Each row is followed by its group and then its class within the group.
[-10  -5  -6  14  -6   2   2 -12  -9   4   5   4 -12  -2  -1   1   5   2
   2  -4  -4   3  -2 -15   3  -4   3  11  13 -10   1   0  -5   7  -1] => R.Q469
[ -5  -1 -11   9 -12  -5  13 -11  -5  -1   2  -2   4  -4   1   0   5   4
   5  -8 -12  -4   1  -1  -7  -1  -6  -8   6  -9   0   0  -4   2   3] => W.Q502
[-12  15   8  15  -6   4  -9  -8  -9   2  -3   3 -17   0  -1  -3   4   4
   6  -5   1  -2  -2 -29   6  -4   5  13   9 -13  -1   1   0   5  -3] => R.Q515
[  6 -10 -25  -4 -11  -5  13   0  -3   0   3  -7  -4   3  -3   1   7  13
  -3   3  11   2   1   6  -8  -2   1  -9   6 -10  -1   2  -2   6  -3] => M.Q72
[-12  12   5  -1  -8   6  -1   7  -2   3  -6  -4  -7   2   0  -2   4  -6
   0   4   3  -2   0  -2   4   4  -4   7  -2  -3   2  -2   1   2  -3] => M.Q72
[ 10  13  -6 -20 -12  -6   2  18  -2  11   0   5 -14  -2  -3  -2  13  12
   0   2   7  -2  -3   0   6  -1   2   8   5 -11   0  12   0   3  -3] => S.Q387
[-21  11  10  -9  -8  15  -1   2  -6  12 -11  -1  -9   3  -1  -1   1 -22
   3   5   5   0   1  -3  24   4 -10  16  -7   2   6  -4   2   5  -4] => M.Q746
[ -4   4 -15   2 -19  -1  13  -7  -5   1   4  -2  -2  -2   1   2   2   6
   4  -4 -10  -4   2   0  -2   2  -7 -16  10 -17  -4   6  -5   7  -1] => W.Q502
[  8 -12 -29   2 -11  -9  18 -21  -4   0   3  -6  10  -5   1   6   4  13
   4  -5  -8   0   8   6 -11   2 -10 -20   9  -7  -5   3  -1   3   5] => W.Q502
[  0  -2 -14  -1 -11  -3  13  -9   3  -1   5  -1   4  -2   3   4   4  -4
   1  -4 -16  -2  -1  11  -5   2 -11 -13   5   2  -1   1   3   4   4] => W.Q367
[-4 11  6 -6 -3  6 -6  7 -4  5 -6  1 -9  0  1  1  8 -2  1 -2 -5 -3 -6 -9
 13  3 -2  8 -2  3  2  4 -4  1  0] => S.Q409
[  8   4   6 -14  -5  -4  -1  20   0   4   2   5 -10  -1   0  -3  10   7
   0   0  -2  -3  -7  -3  14  -1   1   5   1   2   2   9  -2  -1   0] => S.Q409
[-13  13   3   4  -5   5  -6 -10  -7   3  -3   1 -12   1  -1   0   2  -1
   4  -3  -4   2  -2 -16   9   0   0   7   7 -11   0   5  -7   5  -5] => R.Q515
[-12  14  -1   6   1   5 -11 -21  -2   5 -14   1  -7  -1   3   1  -2  -1
  -1  -3  -8   5   0 -19   2  -3  -2   6   2  -6  -1  -2   1   2  -5] => R.Q515
[ -6   2  -5   5  -4  -2  -4 -14  -8   2  -3   0 -11   0  -2   1   5   6
   5  -5  -5   1  -2 -23   8  -1   0  -1  11 -11   0   4  -2   7  -5] => R.Q515
[-17  41  51 -10   7  18 -32  16  -5  11 -22  -3  -7  -2   3  -3   1 -26
   4   1  -7  -7   2 -26  24   6 -15  17 -14   3   2   1   2  -3   2] => S.Q387
[-22  20   3   9 -18   5   2 -10 -11  -1   6   4  -6   2   0   1   7 -14
   8  -9 -18  -6  -1   4   3   2  -9   2   6 -17  -1   8 -12   8  -1] => W.Q502
[-16   4  -8   0 -21  -4  16  -4  -7   1   1  -1   0  -1   3   1   9  -3
   5  -6 -12  -3  -1   1  -6   1 -10  -4   5 -13   0   3  -5   5   0] => W.Q502
[  7   1  -7 -15  -4  -3   2  21  -3   3   5   3 -12   1  -1  -2  15  11
  -4   3   2  -6 -12   2   5   1   3   7   7  -3   4  11  -6   0  -2] => S.Q409
[ -7   9  13   9  -3  -7  -4   2  -5  -1   1  -2  -5   0  -2  -3   2   3
   6  -2   3  -7   2 -19  -7  -2   2  -2   8 -16  -4   1   2   5  -4] => R.Q515
[ -8  -1  -4  12 -13  -2   4  -9  -4  -2   3  -5   6  -4   2   3   5  -4
   5  -7  -8  -7   9   0 -13   0 -10 -15   4 -15  -5  -2  -1   6   1] => W.Q502
[ -2   5  -8   3 -11  -2  15 -10   1   3   1   5   3  -1   1   3  -1   2
   3  -8 -11  -4   3   8   7   1  -2  -4   3   0   0   3  -1  -1   3] => W.Q367
[ -1  10  19  -9  -2  -2 -10  20  -3   4   1   4  -8   0   1  -2   9   0
   2  -1   1  -6  -1  -8   9   1  -2   4   1  -6   0   8  -4   3  -1] => S.Q409
[-11   9   4   9  -1   4  -6 -17  -4  10  -7   1  -6  -1   3   1  -1  -1
   2  -5  -7   2   6 -21   8  -4  -4   5   9 -10  -1  -1   1   5   1] => R.Q469
[  5  14 -19  -9 -13   9   3  -4  -5  10  -3  -1  -9   3  -2   2   5   5
   4   0  10  -4   2   8  12   0   5   5   1  -6   2   3   1   4  -2] => M.Q72
[-11  -2  -2  17   4  -1  -2  -3  -9  -3   2   0  -8  -1   1  -1   6   3
  -2  -5  -1   3  -9 -24 -25  -5   5  18   7 -13  -2  -7  -5  -1  -5] => R.Q469
[ -4  10 -10 -20 -17   7  11   4  -3  11  -4   1 -12   5  -2  -1   7  -4
   0   6   9   0   0  11  15   2  -3   8  -2  -4   4   4   2   5  -5] => M.Q746
[ -1  21   6 -19 -10   2   1   7  -4   6  -6   1 -11   2  -1  -3   4  -7
   5   3   7  -3   0   3  13   4  -3   8  -5  -6   2   4   1   2  -3] => M.Q72
[-13   6   8  12  -7  -1  -4  -7  -7   7   0   3  -6  -1  -1   0   3   4
   3  -4  -2   0   2 -18   4  -3   1   5   8 -13  -2   3  -5   5  -1] => R.Q515
[-16  18   9  12   0  17 -20 -21 -10  13  -9  -1  -5  -3   1   4   4  -9
   3  -5 -12  -5   3 -23  19   1  -7   7   2  -4   2   1  -4   5  -1] => R.Q469
